Below are the code and all the weights of a small trained network. Each question names an input and a target symbol and asks about switching units off, where a switched-off unit gives its printed mean instead of its output.

import numpy as np


def w(rows, s, z=0):
    codes = np.array(rows[::2]) - 128.0
    scale = np.full(codes.shape[1], s)
    scale[-1] = z or s
    return codes * scale


def f(y):
    return np.maximum(y, 0)


def softmax(a):
    e = np.exp(a - a.max(-1, keepdims=True))
    return e / e.sum(-1, keepdims=True)


def log_softmax(a):
    a = a - a.max(-1, keepdims=True)
    return a - np.log(np.exp(a).sum(-1, keepdims=True))


def net(x, mask):
    ids = ['ΓΘΠΦβεζλψ'.index(c) for c in x.split()]
    T = len(ids)
    res = E[ids] + P[:T]
    u = 0
    for l in range(2):
        r = res
        for j in range(2):
            rows = slice(4 * j, 4 * j + 4)
            q, k, v = (r @ M[l][rows].T for M in (Q, K, V))
            z = softmax(np.where(np.tri(T) > 0, q @ k.T / 4**0.5, -1e9)) @ v
            o = O[l][rows]
            res = res + np.where(mask[u + j], z, o[:, -1]) @ o[:, :-1]
        u += 2
        y = f(res @ A[l][:, :-1].T + A[l][:, -1])
        res = res + np.where(mask[u : u + 16], y, B[l][:, -1]) @ B[l][:, :-1]
        u += 16
    return log_softmax(res[-1] @ U[:, :-1].T + U[:, -1])


Q, K, V, O, A, B = {}, {}, {}, {}, {}, {}
E = w([
[79,86,164,44,140,51,76,161],'Γ',
[77,91,149,24,107,181,205,96],'Θ',
[254,56,170,152,181,161,148,124],'Π',
[48,86,144,137,224,166,215,91],'Φ',
[178,216,226,159,90,23,105,17],'β',
[113,209,92,153,162,98,239,172],'ε',
[106,52,127,131,242,74,85,160],'ζ',
[38,125,142,153,92,96,207,113],'λ',
[153,231,113,43,106,241,78,142],'ψ',
],0.0058)
P = w([
[167,162,27,106,132,53,94,48],'0',
[121,132,118,174,119,124,163,207],'1',
[112,188,253,193,140,151,118,169],'2',
[126,164,176,103,195,126,145,114],'3',
[144,140,150,41,192,160,108,117],'4',
[142,162,162,131,146,210,68,120],'5',
],0.0043)
Q[0] = w([
[101,119,7,183,109,125,72,158],'L0H0',
[153,5,20,67,123,119,188,163],'L0H0',
[16,128,96,97,134,150,172,215],'L0H0',
[164,78,120,180,53,206,136,149],'L0H0',
[40,137,107,135,112,141,166,156],'L0H1',
[98,59,70,171,121,185,116,211],'L0H1',
[192,117,179,140,90,144,148,132],'L0H1',
[121,98,157,106,164,150,89,137],'L0H1',
],0.022)
K[0] = w([
[129,214,110,165,119,34,120,62],'L0H0',
[157,87,6,208,46,80,155,133],'L0H0',
[28,175,134,176,66,142,120,166],'L0H0',
[202,126,183,165,62,149,144,78],'L0H0',
[82,178,92,141,70,162,156,136],'L0H1',
[170,116,64,195,91,148,125,122],'L0H1',
[194,100,164,113,115,163,122,156],'L0H1',
[115,84,150,171,156,130,133,117],'L0H1',
],0.021)
V[0] = w([
[41,158,135,82,1,43,141,147],'L0H0',
[16,58,151,167,216,135,112,77],'L0H0',
[3,101,161,90,138,231,121,171],'L0H0',
[147,134,145,75,73,244,175,44],'L0H0',
[92,112,98,71,141,145,109,135],'L0H1',
[165,149,155,177,113,115,140,114],'L0H1',
[138,138,141,144,126,126,126,121],'L0H1',
[110,169,194,173,141,142,115,152],'L0H1',
],0.0077)
O[0] = w([
[50,142,202,66,28,89,121,65,90],'L0H0',
[107,151,75,254,148,135,103,37,252],'L0H0',
[87,77,78,226,15,172,161,122,224],'L0H0',
[197,36,73,114,59,85,163,133,108],'L0H0',
[78,118,152,122,162,164,112,90,142],'L0H1',
[176,138,112,138,100,92,146,155,111],'L0H1',
[142,133,127,134,121,118,134,136,124],'L0H1',
[136,132,131,186,77,145,139,166,141],'L0H1',
],0.0059,0.0025)
A[0] = w([
[55,75,140,131,166,89,31,178,173],'L0N0',
[76,129,164,118,99,146,99,94,66],'L0N1',
[110,64,175,91,136,125,166,161,122],'L0N2',
[150,127,108,148,116,146,60,101,100],'L0N3',
[82,81,79,123,149,139,187,112,185],'L0N4',
[186,93,148,164,39,45,117,92,9],'L0N5',
[103,159,116,115,133,89,134,86,88],'L0N6',
[87,99,111,108,91,108,124,139,122],'L0N7',
[188,141,100,150,150,88,136,112,96],'L0N8',
[161,207,184,164,114,119,76,102,20],'L0N9',
[114,96,107,104,130,95,48,130,157],'L0N10',
[54,177,81,126,133,86,222,156,180],'L0N11',
[123,143,74,143,144,106,118,155,101],'L0N12',
[136,173,92,69,80,254,85,137,98],'L0N13',
[84,130,124,166,101,117,128,197,179],'L0N14',
[168,121,85,101,159,127,138,170,62],'L0N15',
],0.0092,0.0013)
B[0] = w([
[60,131,113,108,200,176,201,133,211],'L0N0',
[154,107,156,135,105,183,152,94,187],'L0N1',
[157,99,123,153,178,99,176,127,158],'L0N2',
[121,158,142,155,151,81,142,117,152],'L0N3',
[118,75,96,79,142,94,178,101,255],'L0N4',
[2,64,63,88,102,126,72,158,154],'L0N5',
[142,153,126,99,113,123,87,72,174],'L0N6',
[179,112,175,123,148,100,145,119,161],'L0N7',
[179,130,105,115,168,79,111,139,173],'L0N8',
[169,181,102,158,114,35,200,107,177],'L0N9',
[114,134,149,92,171,148,159,102,170],'L0N10',
[65,79,188,117,156,119,57,123,244],'L0N11',
[107,99,145,95,138,131,117,118,154],'L0N12',
[160,149,13,88,76,168,137,161,177],'L0N13',
[88,119,147,90,159,140,160,115,191],'L0N14',
[158,92,176,124,119,138,45,122,164],'L0N15',
],0.013,0.0032)
Q[1] = w([
[101,147,92,120,60,179,135,134],'L1H0',
[172,113,87,128,116,89,183,106],'L1H0',
[43,89,170,144,209,126,172,83],'L1H0',
[93,159,117,165,99,56,85,99],'L1H0',
[186,181,111,149,67,206,113,137],'L1H1',
[184,116,104,70,169,187,109,162],'L1H1',
[35,97,227,141,253,132,136,94],'L1H1',
[73,104,151,72,137,163,107,70],'L1H1',
],0.019)
K[1] = w([
[46,141,116,161,99,128,171,158],'L1H0',
[181,100,165,216,94,91,138,114],'L1H0',
[109,98,142,71,203,47,108,9],'L1H0',
[137,147,63,161,87,171,74,66],'L1H0',
[93,170,217,205,105,144,163,153],'L1H1',
[117,118,150,131,148,129,65,226],'L1H1',
[135,150,124,4,186,84,31,35],'L1H1',
[80,67,154,49,159,149,130,153],'L1H1',
],0.016)
V[1] = w([
[145,200,207,152,129,166,105,92],'L1H0',
[78,163,105,199,182,101,85,156],'L1H0',
[148,246,80,64,103,98,149,154],'L1H0',
[90,125,55,166,86,105,59,73],'L1H0',
[176,49,140,134,30,105,145,40],'L1H1',
[66,190,197,55,86,165,172,121],'L1H1',
[148,156,148,92,52,87,44,199],'L1H1',
[73,126,227,138,121,112,58,120],'L1H1',
],0.013)
O[1] = w([
[128,235,191,120,114,124,140,151,75],'L1H0',
[123,189,62,91,138,116,56,127,120],'L1H0',
[128,135,100,117,36,208,169,223,109],'L1H0',
[156,154,60,124,92,177,104,41,122],'L1H0',
[155,86,155,221,126,156,188,21,109],'L1H1',
[163,125,254,59,95,133,149,153,110],'L1H1',
[172,111,99,132,59,13,208,161,2],'L1H1',
[118,179,136,57,66,120,208,92,104],'L1H1',
],0.009,0.0085)
A[1] = w([
[93,105,51,158,170,73,153,134,102],'L1N0',
[218,230,144,203,171,111,110,175,8],'L1N1',
[216,194,180,108,152,60,126,60,59],'L1N2',
[197,72,175,168,143,121,176,105,14],'L1N3',
[76,108,107,85,142,70,65,168,52],'L1N4',
[162,187,151,121,103,78,183,61,123],'L1N5',
[113,117,156,147,94,63,203,129,165],'L1N6',
[165,136,195,115,164,113,134,166,112],'L1N7',
[254,108,171,155,171,28,61,164,188],'L1N8',
[47,124,134,153,84,91,162,166,182],'L1N9',
[83,86,153,78,96,113,43,85,132],'L1N10',
[146,219,102,58,87,25,157,141,97],'L1N11',
[136,212,114,143,95,163,71,153,40],'L1N12',
[118,183,53,151,109,50,150,84,202],'L1N13',
[127,48,114,99,58,82,67,131,107],'L1N14',
[92,92,121,156,115,168,69,152,27],'L1N15',
],0.0073,0.0016)
B[1] = w([
[80,120,150,134,37,115,86,129,253],'L1N0',
[164,77,156,209,165,152,166,132,157],'L1N1',
[119,152,112,196,53,172,124,128,170],'L1N2',
[116,139,126,154,146,97,191,217,194],'L1N3',
[115,195,93,152,133,120,162,174,219],'L1N4',
[133,209,158,129,109,101,161,89,178],'L1N5',
[181,154,82,107,134,131,88,113,181],'L1N6',
[128,98,180,85,86,123,94,127,186],'L1N7',
[249,150,131,128,110,116,52,143,202],'L1N8',
[142,97,77,106,108,164,116,107,167],'L1N9',
[130,157,151,158,201,151,126,124,235],'L1N10',
[154,46,114,71,210,114,173,95,174],'L1N11',
[121,101,132,164,136,100,191,166,171],'L1N12',
[63,83,178,87,133,92,124,166,202],'L1N13',
[130,137,132,145,147,178,128,91,164],'L1N14',
[181,144,107,101,113,116,141,95,209],'L1N15',
],0.013)
U = w([
[125,97,244,66,116,173,105,152,85],'Γ',
[114,39,183,192,185,125,226,149,17],'Θ',
[8,94,130,112,70,63,131,137,190],'Π',
[128,108,102,128,189,189,68,17,204],'Φ',
[170,92,80,102,56,252,146,172,237],'β',
[168,89,119,14,169,48,175,93,81],'ε',
[112,198,104,113,169,131,150,178,7],'ζ',
[153,208,175,143,66,108,184,76,139],'λ',
[225,113,166,143,128,67,75,149,191],'ψ',
],0.0025,0.0016)

Each question gives the input, a string of symbols that net reads in full, and the target symbol t.
The units are the heads (4 rows each of Q, K, V and O) and the neurons (one row each of A and B). Each row of codes is followed by its name. A weight is (code - 128) times the scale printed after its matrix; where a second scale follows, it is the last column's (O, A, B and U).
mask holds one flag per unit, layer by layer, with each layer's heads first. A switched-off unit (its flag False) gives its mean, the last column of its rows in O or B, instead of its output. The means were averaged over made-up inputs and are rounded, as every weight is.
A unit's drop is (log p(t) with every unit on - log p(t) with that unit switched off) / (log p(t) with every unit on - log p(t) with every unit switched off).
The circuit of an input: a set's keep is (log p(t) with only the set's units on - log p(t) with every unit switched off) / (log p(t) with every unit on - log p(t) with every unit switched off). Starting from the 12 units with the biggest drops (on a tie, the unit counted first), units are removed one at a time, each time the one whose removal leaves the highest keep (on an exact tie, the one counted first), for as long as the keep stays at least 0.8.
circuit, biggest first: the units of the circuit, biggest drop first
most important unit: the unit with the biggest drop
k most important neurons: the k neurons with the biggest drops, biggest first
top k neurons in layer l: the k neurons of layer l with the biggest drops, biggest first
which heads matter: for each layer, one digit per head in row order, 1 if its drop is at least 0.15 and else 0, layers parted by /
input β Φ λ ψ Θ λ, target β: most important unit => L1H0
input ψ ε Θ ψ Θ Φ, target ψ: circuit, biggest first => (L0H0 L1H1 L1N8 L0N13)
input Φ λ β, target Π: top 2 neurons in layer 0 => (L0N5 L0N9)
input Φ Π Φ ζ β, target Θ: top 2 neurons in layer 0 => (L0N9 L0N4)
input ε λ Φ Γ Θ λ, target ε: which heads matter => 10 / 01
input Θ β Φ ψ β, target β: 2 most important neurons => (L0N13 L0N11)
input Φ Φ Γ, target Φ: circuit, biggest first => (L1H1 L1H0 L0H0)
input ε Γ Γ Γ Γ, target ε: which heads matter => 10 / 01
input λ ψ β, target β: 2 most important neurons => (L0N5 L0N13)
input λ Φ λ β β Φ, target λ: 2 most important neurons => (L1N5 L0N11)
input β λ Φ β Φ Θ, target Φ: 2 most important neurons => (L0N13 L0N5)
input β ζ Γ, target β: which heads matter => 10 / 10
input λ ε ψ λ ζ, target λ: 2 most important neurons => (L0N11 L1N5)
input ψ λ ε, target ψ: which heads matter => 00 / 01
input Φ ψ Φ Θ Θ, target ψ: 4 most important neurons => (L0N13 L1N8 L0N4 L0N2)
input ζ Π β λ Θ, target Π: which heads matter => 11 / 01
input Π ε ε β, target ψ: which heads matter => 10 / 00
input Π Θ Φ, target Π: most important neuron => (L0N15)
input Π Φ ψ λ, target Π: 2 most important neurons => (L0N15 L1N0)
input Π λ Θ, target Π: top 2 neurons in layer 0 => (L0N15 L0N8)
input Γ Γ Θ, target Γ: top neuron in layer 0 => (L0N0)
input λ Φ Π Φ, target λ: top 2 neurons in layer 1 => (L1N5 L1N2)
input ζ Φ Φ β, target Π: 2 most important neurons => (L0N9 L0N5)
input ε Φ ψ Γ Π, target ψ: which heads matter => 10 / 10
input Π ε Φ ζ, target Π: which heads matter => 00 / 01
input ζ ε ψ Φ Φ, target ζ: 2 most important neurons => (L1N4 L0N0)
input Γ β Γ λ ψ Θ, target Γ: which heads matter => 10 / 11
input Φ ε Γ β, target λ: top neuron in layer 0 => (L0N9)
